Below are the code and all the weights of a small trained network. Each question names an input and a target symbol and asks about switching units off, where a switched-off unit gives its printed mean instead of its output.

import numpy as np


def w(rows, s, z=0):
    codes = np.array(rows[::2]) - 128.0
    scale = np.full(codes.shape[1], s)
    scale[-1] = z or s
    return codes * scale


def norm(h):
    return h / np.sqrt((h * h).mean(-1, keepdims=True) + 1e-5)


def f(y):
    return np.maximum(y, 0)


def softmax(a):
    e = np.exp(a - a.max(-1, keepdims=True))
    return e / e.sum(-1, keepdims=True)


def log_softmax(a):
    a = a - a.max(-1, keepdims=True)
    return a - np.log(np.exp(a).sum(-1, keepdims=True))


def net(x, mask):
    ids = ['Ψαηξστ'.index(c) for c in x.split()]
    T = len(ids)
    res = E[ids] + P[:T]
    r = norm(res)
    for j in range(3):
        rows = slice(2 * j, 2 * j + 2)
        q, k, v = (r @ M[0][rows].T for M in (Q, K, V))
        z = softmax(np.where(np.tri(T) > 0, q @ k.T / 2**0.5, -1e9)) @ v
        o = O[0][rows]
        res = res + np.where(mask[j], z, o[:, -1]) @ o[:, :-1]
    y = f(norm(res) @ A[0][:, :-1].T + A[0][:, -1])
    res = res + np.where(mask[3:19], y, B[0][:, -1]) @ B[0][:, :-1]
    return log_softmax(norm(res)[-1] @ U[:, :-1].T + U[:, -1])


Q, K, V, O, A, B = {}, {}, {}, {}, {}, {}
E = w([
[14,68,163,120],'Ψ',
[177,101,123,25],'α',
[152,156,51,34],'η',
[32,238,66,95],'ξ',
[1,204,120,189],'σ',
[159,117,51,167],'τ',
],0.0078)
P = w([
[136,131,191,58],'0',
[72,102,34,39],'1',
[104,79,100,224],'2',
[222,132,162,134],'3',
[202,118,15,134],'4',
[117,40,100,254],'5',
],0.0073)
Q[0] = w([
[131,67,83,192],'head 1',
[165,180,25,68],'head 1',
[148,113,69,172],'head 2',
[169,115,254,102],'head 2',
[113,141,91,19],'head 3',
[113,99,110,111],'head 3',
],0.014)
K[0] = w([
[151,65,109,116],'head 1',
[186,174,107,233],'head 1',
[155,130,41,208],'head 2',
[51,60,141,8],'head 2',
[178,112,134,185],'head 3',
[113,136,122,188],'head 3',
],0.014)
V[0] = w([
[222,80,44,190],'head 1',
[109,21,238,112],'head 1',
[76,200,127,110],'head 2',
[160,206,132,249],'head 2',
[110,104,1,159],'head 3',
[84,87,139,69],'head 3',
],0.0056)
O[0] = w([
[95,87,153,42,105],'head 1',
[119,81,77,185,83],'head 1',
[107,177,157,206,167],'head 2',
[1,137,122,124,55],'head 2',
[58,143,193,129,197],'head 3',
[161,138,195,95,253],'head 3',
],0.0059,0.0024)
A[0] = w([
[139,198,226,141,80],'neuron 1',
[200,186,124,78,113],'neuron 2',
[166,81,124,157,111],'neuron 3',
[86,30,140,153,133],'neuron 4',
[103,101,251,241,95],'neuron 5',
[134,46,195,129,62],'neuron 6',
[121,124,127,106,125],'neuron 7',
[156,85,181,89,121],'neuron 8',
[176,110,79,109,119],'neuron 9',
[170,65,209,215,2],'neuron 10',
[147,167,170,206,187],'neuron 11',
[99,147,39,136,154],'neuron 12',
[145,153,119,99,65],'neuron 13',
[139,108,65,210,41],'neuron 14',
[69,82,85,80,56],'neuron 15',
[124,138,90,153,133],'neuron 16',
],0.011,0.0079)
B[0] = w([
[135,62,151,88,155],'neuron 1',
[106,152,136,183,222],'neuron 2',
[143,83,149,149,176],'neuron 3',
[157,162,58,159,254],'neuron 4',
[144,223,63,106,251],'neuron 5',
[116,106,39,117,174],'neuron 6',
[122,142,139,124,152],'neuron 7',
[113,113,109,178,202],'neuron 8',
[74,137,131,119,202],'neuron 9',
[56,9,165,101,174],'neuron 10',
[125,90,86,95,238],'neuron 11',
[148,81,167,144,248],'neuron 12',
[136,136,93,145,137],'neuron 13',
[205,169,209,124,152],'neuron 14',
[128,158,210,88,180],'neuron 15',
[130,103,147,140,168],'neuron 16',
],0.011,0.005)
U = w([
[212,126,188,153,225],'Ψ',
[140,30,80,88,60],'α',
[175,207,66,45,123],'η',
[129,255,163,179,120],'ξ',
[30,84,172,217,7],'σ',
[128,131,192,44,254],'τ',
],0.011,0.0041)

Each question gives the input, a string of symbols that net reads in full, and the target symbol t.
The units are the heads (2 rows each of Q, K, V and O) and the neurons (one row each of A and B). Each row of codes is followed by its name. A weight is (code - 128) times the scale printed after its matrix; where a second scale follows, it is the last column's (O, A, B and U).
mask holds one flag per unit, heads first, then neurons. A switched-off unit (its flag False) gives its mean, the last column of its rows in O or B, instead of its output. The means were averaged over made-up inputs and are rounded, as every weight is.
A unit's drop is (log p(t) with every unit on - log p(t) with that unit switched off) / (log p(t) with every unit on - log p(t) with every unit switched off).
The circuit of an input: a set's keep is (log p(t) with only the set's units on - log p(t) with every unit switched off) / (log p(t) with every unit on - log p(t) with every unit switched off). Starting from the 12 units with the biggest drops (on a tie, the unit counted first), units are removed one at a time, each time the one whose removal leaves the highest keep (on an exact tie, the one counted first), for as long as the keep stays at least 0.8.
units of the circuit, in order: the units of the circuit, biggest drop first
unit that matters most: the unit with the biggest drop
top k neurons: the k neurons with the biggest drops, biggest first
which heads matter: for each layer, one digit per head in row order, 1 if its drop is at least 0.15 and else 0, layers parted by /
drop of u: that unit's drop, to one decimal
input α σ Ψ η, target ξ: top neuron -> neuron 2
input η α α ξ, target τ: units of the circuit, in order -> neuron 1; neuron 4
input σ ξ α σ η η, target τ: units of the circuit, in order -> neuron 15; head 1
input Ψ τ σ Ψ ξ, target σ: units of the circuit, in order -> neuron 5; neuron 12; head 2
input σ σ τ Ψ σ, target τ: which heads matter -> 100
input η ξ η Ψ, target α: which heads matter -> 010
input ξ τ Ψ, target η: which heads matter -> 000
input ξ ξ σ τ, target σ: top 2 neurons -> neuron 5; neuron 8
input α σ η Ψ, target α: which heads matter -> 010
input η ξ τ σ α, target τ: which heads matter -> 010
input Ψ η η, target τ: top 2 neurons -> neuron 5; neuron 4
input σ Ψ ξ η α, target ξ: top 3 neurons -> neuron 2; neuron 10; neuron 11
input α σ Ψ ξ, target τ: which heads matter -> 110
input ξ σ σ σ η, target σ: top neuron -> neuron 5
input α τ σ ξ Ψ, target σ: which heads matter -> 011
input α σ α ξ α, target ξ: which heads matter -> 100
input σ ξ α σ Ψ, target σ: which heads matter -> 010
input Ψ τ α τ Ψ, target τ: which heads matter -> 010
input η α τ Ψ α, target τ: which heads matter -> 000
input τ α ξ ξ τ, target τ: unit that matters most -> head 1
input σ α Ψ σ, target η: top 2 neurons -> neuron 5; neuron 11
input Ψ σ η η τ, target τ: top 2 neurons -> neuron 15; neuron 5
input η σ σ α α, target σ: top 3 neurons -> neuron 5; neuron 2; neuron 9
input Ψ σ Ψ Ψ Ψ, target Ψ: drop of head 1 -> 0.3
input Ψ Ψ τ, target Ψ: drop of neuron 14 -> 0.5
input τ ξ η Ψ ξ, target ξ: drop of neuron 10 -> 0.3
input Ψ η Ψ Ψ Ψ, target Ψ: drop of neuron 5 -> 0.3
